Here is a tiny trained network, its code and every weight. The questions are about switching its units off for an input and a class, where a switched-off unit gives its printed mean instead of its output.

import numpy as np


def w(rows, s, z=0):
    codes = np.array(rows[::2]) - 128.0
    scale = np.full(codes.shape[1], s)
    scale[-1] = z or s
    return codes * scale


def f(y):
    return y / 2 * (1 + np.tanh(0.7978845608 * (y + 0.044715 * y**3)))


def log_softmax(a):
    a = a - a.max(-1, keepdims=True)
    return a - np.log(np.exp(a).sum(-1, keepdims=True))


def net(x, mask):
    res = np.array(x, float).reshape(1, 6) / 4 @ E
    y = f(res @ A[0][:, :-1].T + A[0][:, -1])
    res = res + np.where(mask, y, B[0][:, -1]) @ B[0][:, :-1]
    return log_softmax(res[-1] @ U[:, :-1].T + U[:, -1])


A, B = {}, {}
E = w([
[98,133,173,184,17,201],'x0',
[255,41,187,131,146,182],'x1',
[28,22,167,76,158,157],'x2',
[99,171,245,195,198,113],'x3',
[128,129,127,129,129,130],'x4',
[127,129,128,128,126,126],'x5',
],0.0071)
A[0] = w([
[127,188,210,189,164,133,63],'N1',
[105,134,162,165,57,154,44],'N2',
[169,169,104,158,120,133,112],'N3',
[88,89,150,103,129,138,71],'N4',
[129,171,180,134,156,125,81],'N5',
[173,196,102,156,123,99,89],'N6',
[21,205,100,143,112,121,31],'N7',
[250,53,185,148,103,171,58],'N8',
[80,86,141,109,138,149,74],'N9',
[147,104,79,107,98,134,56],'N10',
[144,102,71,110,92,135,72],'N11',
[121,139,163,161,25,169,36],'N12',
[200,197,125,180,83,127,87],'N13',
[170,172,123,137,110,120,40],'N14',
[124,152,185,150,152,118,42],'N15',
[177,185,125,133,111,124,61],'N16',
[176,90,147,146,134,133,17],'N17',
[140,138,142,110,133,130,53],'N18',
[160,104,51,111,67,123,64],'N19',
[69,195,68,126,106,106,69],'N20',
[115,136,196,159,147,95,41],'N21',
[139,127,95,89,104,153,84],'N22',
[109,135,152,161,56,175,32],'N23',
[65,58,137,130,131,144,85],'N24',
[156,152,112,138,118,131,96],'N25',
[149,130,97,101,207,84,6],'N26',
[157,138,65,112,237,95,3],'N27',
[133,93,68,134,61,127,81],'N28',
[176,112,159,121,127,137,63],'N29',
[174,183,122,138,113,134,54],'N30',
[183,91,154,139,140,132,19],'N31',
[60,34,147,119,137,145,36],'N32',
[88,150,104,136,109,101,60],'N33',
],0.017,0.0057)
B[0] = w([
[39,81,145,131,132,25,227],'N1',
[197,129,208,131,137,127,184],'N2',
[91,131,131,132,131,184,180],'N3',
[101,109,117,146,130,186,174],'N4',
[86,105,136,123,137,74,176],'N5',
[86,138,133,122,126,208,204],'N6',
[191,165,16,125,127,95,236],'N7',
[193,171,2,124,127,107,254],'N8',
[93,125,123,131,120,187,183],'N9',
[87,117,146,131,116,70,160],'N10',
[75,116,150,130,135,62,169],'N11',
[223,109,222,117,124,134,203],'N12',
[71,135,139,128,127,223,226],'N13',
[105,128,126,121,117,176,160],'N14',
[97,114,131,114,100,63,168],'N15',
[94,132,129,126,131,185,175],'N16',
[162,150,79,136,137,119,156],'N17',
[144,115,119,134,118,121,119],'N18',
[62,101,149,134,120,37,188],'N19',
[178,168,39,130,127,120,211],'N20',
[88,100,135,117,126,63,177],'N21',
[97,99,132,133,151,93,154],'N22',
[206,115,205,128,140,131,185],'N23',
[75,149,134,122,129,201,205],'N24',
[114,107,121,125,120,160,147],'N25',
[201,116,212,133,120,137,193],'N26',
[222,114,228,137,117,146,215],'N27',
[83,92,144,119,139,56,180],'N28',
[146,166,92,139,142,109,158],'N29',
[94,129,129,134,133,182,171],'N30',
[171,153,68,131,124,113,165],'N31',
[62,137,141,123,128,217,221],'N32',
[157,135,68,141,134,119,160],'N33',
],0.037,0.011)
U = w([
[154,231,34,83,162,130,19],'0',
[28,178,151,77,151,252,248],'1',
[27,113,166,73,157,41,124],'2',
[212,155,253,87,149,158,158],'3',
],0.0047,0.0011)

Each question gives the input, the list of numbers given to net, and the class t.
The units are the neurons (one row each of A and B). Each row of codes is followed by its name. A weight is (code - 128) times the scale printed after its matrix; where a second scale follows, it is the last column's (A, B and U).
mask holds one flag per neuron, in row order. A switched-off neuron (its flag False) gives its mean, the last column of its row in B, instead of its output. The means were averaged over made-up inputs and are rounded, as every weight is.
A unit's drop is (log p(t) with every unit on - log p(t) with that unit switched off) / (log p(t) with every unit on - log p(t) with every unit switched off).
The circuit of an input: a set's keep is (log p(t) with only the set's units on - log p(t) with every unit switched off) / (log p(t) with every unit on - log p(t) with every unit switched off). Starting from the 12 units with the biggest drops (on a tie, the unit counted first), units are removed one at a time, each time the one whose removal leaves the highest keep (on an exact tie, the one counted first), for as long as the keep stays at least 0.8.
units of the circuit, in order: the units of the circuit, biggest drop first
unit that matters most: the unit with the biggest drop
k most important neurons: the k neurons with the biggest drops, biggest first
drop when u is switched off: that unit's drop, to one decimal
input [-8,-5,0,3,-1,2], class 3: units of the circuit, in order -> [N27]
input [4,-4,-3,2,-7,2], class 0: 3 most important neurons -> [N7 N27 N20]
input [8,-6,6,6,-3,-2], class 3: 3 most important neurons -> [N12 N2 N23]
input [8,8,-5,0,-2,4], class 0: 3 most important neurons -> [N8 N27 N31]
input [-4,4,-7,7,4,2], class 1: 4 most important neurons -> [N13 N6 N16 N3]
input [-3,5,5,1,5,-1], class 0: 4 most important neurons -> [N8 N13 N6 N31]
input [7,5,-3,-2,8,-8], class 3: 2 most important neurons -> [N12 N23]
input [2,-6,2,-6,-2,-6], class 0: 2 most important neurons -> [N20 N7]
input [-7,-8,4,2,8,-1], class 0: 2 most important neurons -> [N7 N20]
input [-8,5,2,-8,5,1], class 2: 3 most important neurons -> [N19 N11 N10]
input [-5,5,-7,8,1,-3], class 2: 2 most important neurons -> [N1 N5]
input [7,7,-2,0,8,5], class 0: 2 most important neurons -> [N8 N27]
input [-8,4,-2,6,-4,7], class 3: 2 most important neurons -> [N27 N26]
input [-6,5,-6,3,-4,8], class 1: 2 most important neurons -> [N13 N6]
input [1,-7,-4,5,6,5], class 0: unit that matters most -> N7
input [-4,7,-8,1,-2,3], class 1: 3 most important neurons -> [N13 N6 N7]
input [5,-6,-7,8,-6,2], class 2: 4 most important neurons -> [N1 N21 N5 N15]
input [7,0,3,0,3,-6], class 3: drop when N21 is switched off -> 0.0
input [-8,-2,-5,-1,2,3], class 3: drop when N27 is switched off -> 0.5
input [7,1,-2,8,5,-6], class 2: units of the circuit, in order -> [N1]
input [-3,3,1,-2,-3,-8], class 0: drop when N27 is switched off -> 0.1
input [8,-3,-5,-1,-7,6], class 3: drop when N12 is switched off -> 0.3
